Below are the code and all the weights of a small trained network. Each question names an input and a class and asks about switching units off, where a switched-off unit gives its printed mean instead of its output.

import numpy as np


def w(rows, s, z=0):
    codes = np.array(rows[::2]) - 128.0
    scale = np.full(codes.shape[1], s)
    scale[-1] = z or s
    return codes * scale


def norm(h):
    return h / np.sqrt((h * h).mean(-1, keepdims=True) + 1e-5)


def f(y):
    return np.maximum(y, 0)


def log_softmax(a):
    a = a - a.max(-1, keepdims=True)
    return a - np.log(np.exp(a).sum(-1, keepdims=True))


def net(x, mask):
    res = np.array(x, float).reshape(1, 5) / 4 @ E
    u = 0
    for l in range(4):
        y = f(norm(res) @ A[l][:, :-1].T + A[l][:, -1])
        res = res + np.where(mask[u : u + 6], y, B[l][:, -1]) @ B[l][:, :-1]
        u += 6
    return log_softmax(norm(res)[-1] @ U[:, :-1].T + U[:, -1])


A, B = {}, {}
E = w([
[1,177,147,101,181,145,202,53,121,196],'x0',
[29,117,99,235,112,213,183,96,211,41],'x1',
[76,96,103,27,117,137,69,92,51,82],'x2',
[174,45,92,216,88,244,195,175,55,149],'x3',
[80,188,167,197,125,167,104,150,44,164],'x4',
],0.00074)
A[0] = w([
[118,146,199,92,99,98,97,64,170,103,147],'0.n0',
[132,146,194,137,144,110,69,163,141,108,252],'0.n1',
[167,101,140,157,60,102,132,174,223,139,22],'0.n2',
[117,58,118,49,101,96,49,98,152,124,21],'0.n3',
[101,128,139,246,112,253,166,136,151,85,199],'0.n4',
[34,176,156,143,200,112,148,84,152,148,72],'0.n5',
],0.0019,0.0004)
B[0] = w([
[156,100,72,192,94,172,138,142,114,137,193],'0.n0',
[121,128,83,86,61,171,109,155,119,158,187],'0.n1',
[118,83,212,106,172,127,86,87,161,186,177],'0.n2',
[71,112,117,217,161,157,108,197,146,125,194],'0.n3',
[129,72,156,141,251,208,43,149,67,35,255],'0.n4',
[129,133,121,142,42,123,69,49,181,193,221],'0.n5',
],0.002,0.0019)
A[1] = w([
[79,106,82,124,92,111,162,106,250,40,77],'1.n0',
[189,55,117,119,122,106,104,171,162,138,171],'1.n1',
[118,144,165,10,195,44,129,133,125,108,126],'1.n2',
[187,162,179,214,116,129,162,160,50,68,3],'1.n3',
[183,157,174,150,115,104,163,205,138,200,105],'1.n4',
[66,200,170,137,176,151,112,55,151,145,126],'1.n5',
],0.0019,0.00061)
B[1] = w([
[96,108,37,165,170,85,85,92,29,151,224],'1.n0',
[129,162,186,128,140,107,159,121,136,174,253],'1.n1',
[93,151,175,249,219,175,161,111,97,77,208],'1.n2',
[36,62,66,162,136,103,99,67,194,88,195],'1.n3',
[107,120,107,160,120,140,187,86,151,68,217],'1.n4',
[162,78,154,64,105,63,159,145,159,161,252],'1.n5',
],0.0021,0.0013)
A[2] = w([
[120,137,98,62,80,122,62,163,85,117,166],'2.n0',
[211,121,120,133,114,127,144,139,252,111,19],'2.n1',
[159,145,164,146,201,78,131,156,183,104,252],'2.n2',
[58,104,73,125,161,124,113,98,161,33,83],'2.n3',
[100,79,95,121,69,183,204,161,94,130,188],'2.n4',
[139,172,96,114,105,88,174,96,126,182,253],'2.n5',
],0.0023,0.00037)
B[2] = w([
[128,190,49,150,105,167,254,133,211,99,199],'2.n0',
[144,156,249,132,182,123,120,106,133,206,194],'2.n1',
[167,158,122,136,18,129,160,168,91,80,222],'2.n2',
[141,99,99,202,192,204,114,148,10,74,254],'2.n3',
[121,183,144,123,66,72,100,105,127,112,195],'2.n4',
[145,67,21,81,107,98,64,151,129,114,200],'2.n5',
],0.0025,0.0016)
A[3] = w([
[85,105,114,99,64,100,121,104,113,189,166],'3.n0',
[117,117,132,185,114,79,96,155,114,143,124],'3.n1',
[167,168,83,114,61,108,133,134,105,89,253],'3.n2',
[100,75,116,186,165,208,128,143,132,102,62],'3.n3',
[109,160,111,49,148,132,139,121,159,185,83],'3.n4',
[138,133,251,127,81,154,119,113,142,156,226],'3.n5',
],0.0029,0.00045)
B[3] = w([
[143,134,105,65,49,71,77,126,232,172,178],'3.n0',
[63,33,92,73,152,117,106,72,174,152,170],'3.n1',
[41,166,93,73,86,198,193,183,131,121,187],'3.n2',
[94,99,134,180,221,171,123,71,36,46,253],'3.n3',
[124,3,104,216,131,79,28,55,146,117,160],'3.n4',
[203,130,217,118,227,137,221,123,114,145,178],'3.n5',
],0.0023,0.0028)
U = w([
[94,86,88,88,76,32,38,56,204,205,113],'0',
[86,60,103,220,210,218,95,92,51,29,249],'1',
[230,128,254,133,166,102,182,153,162,176,81],'2',
[98,213,70,63,35,158,166,217,123,104,65],'3',
],0.0062,0.0013)

Each question gives the input, the list of numbers given to net, and the class t.
The units are the neurons (one row each of A and B). Each row of codes is followed by its name. A weight is (code - 128) times the scale printed after its matrix; where a second scale follows, it is the last column's (A, B and U).
mask holds one flag per neuron, layer by layer. A switched-off neuron (its flag False) gives its mean, the last column of its row in B, instead of its output. The means were averaged over made-up inputs and are rounded, as every weight is.
A unit's drop is (log p(t) with every unit on - log p(t) with that unit switched off) / (log p(t) with every unit on - log p(t) with every unit switched off).
The circuit of an input: a set's keep is (log p(t) with only the set's units on - log p(t) with every unit switched off) / (log p(t) with every unit on - log p(t) with every unit switched off). Starting from the 12 units with the biggest drops (on a tie, the unit counted first), units are removed one at a time, each time the one whose removal leaves the highest keep (on an exact tie, the one counted first), for as long as the keep stays at least 0.8.
units of the circuit, in order: the units of the circuit, biggest drop first
most important unit: the unit with the biggest drop
k most important neurons: the k neurons with the biggest drops, biggest first
k most important neurons of layer l: the k neurons of layer l with the biggest drops, biggest first
drop when u is switched off: that unit's drop, to one decimal
input [5,-1,-3,4,-5], class 2: 2 most important neurons -> (1.n0, 2.n3)
input [7,-5,5,-3,-8], class 1: units of the circuit, in order -> (1.n2)
input [1,-5,-1,1,-4], class 3: 2 most important neurons -> (2.n2, 0.n4)
input [-2,-8,4,-6,4], class 3: 2 most important neurons -> (2.n0, 3.n3)
input [8,7,1,-7,0], class 0: 2 most important neurons of layer 0 -> (0.n5, 0.n4)
input [-5,-4,8,7,8], class 3: 2 most important neurons of layer 0 -> (0.n4, 0.n3)
input [2,-1,8,-8,4], class 0: 4 most important neurons of layer 1 -> (1.n5, 1.n4, 1.n3, 1.n0)
input [2,-6,-4,2,-1], class 3: 2 most important neurons of layer 2 -> (2.n5, 2.n2)
input [3,-5,2,1,8], class 0: units of the circuit, in order -> (2.n3, 0.n4, 3.n0)
input [4,6,-8,-7,-8], class 0: 3 most important neurons -> (0.n5, 1.n0, 1.n5)
input [1,-4,6,-5,8], class 0: 2 most important neurons of layer 2 -> (2.n3, 2.n2)
input [-2,-2,6,8,-3], class 3: 3 most important neurons -> (2.n4, 0.n4, 2.n3)
input [3,-6,-6,2,0], class 3: 2 most important neurons -> (2.n5, 0.n5)
input [-3,-8,-1,7,-4], class 2: most important unit -> 1.n0
input [-2,2,-6,-7,-4], class 0: 2 most important neurons -> (1.n0, 0.n4)
input [-2,-6,7,4,-4], class 3: 2 most important neurons -> (0.n4, 2.n3)
input [0,-7,5,1,4], class 3: 2 most important neurons of layer 2 -> (2.n3, 2.n0)
input [0,-3,6,3,0], class 3: drop when 2.n3 is switched off -> 0.1
input [-3,-5,-3,1,-6], class 2: drop when 1.n2 is switched off -> 0.0
input [-3,-1,-5,-3,-8], class 2: units of the circuit, in order -> (2.n1)
input [-5,-6,0,0,-5], class 2: drop when 2.n1 is switched off -> 0.1
input [4,3,-7,-4,-3], class 0: drop when 1.n0 is switched off -> 0.3
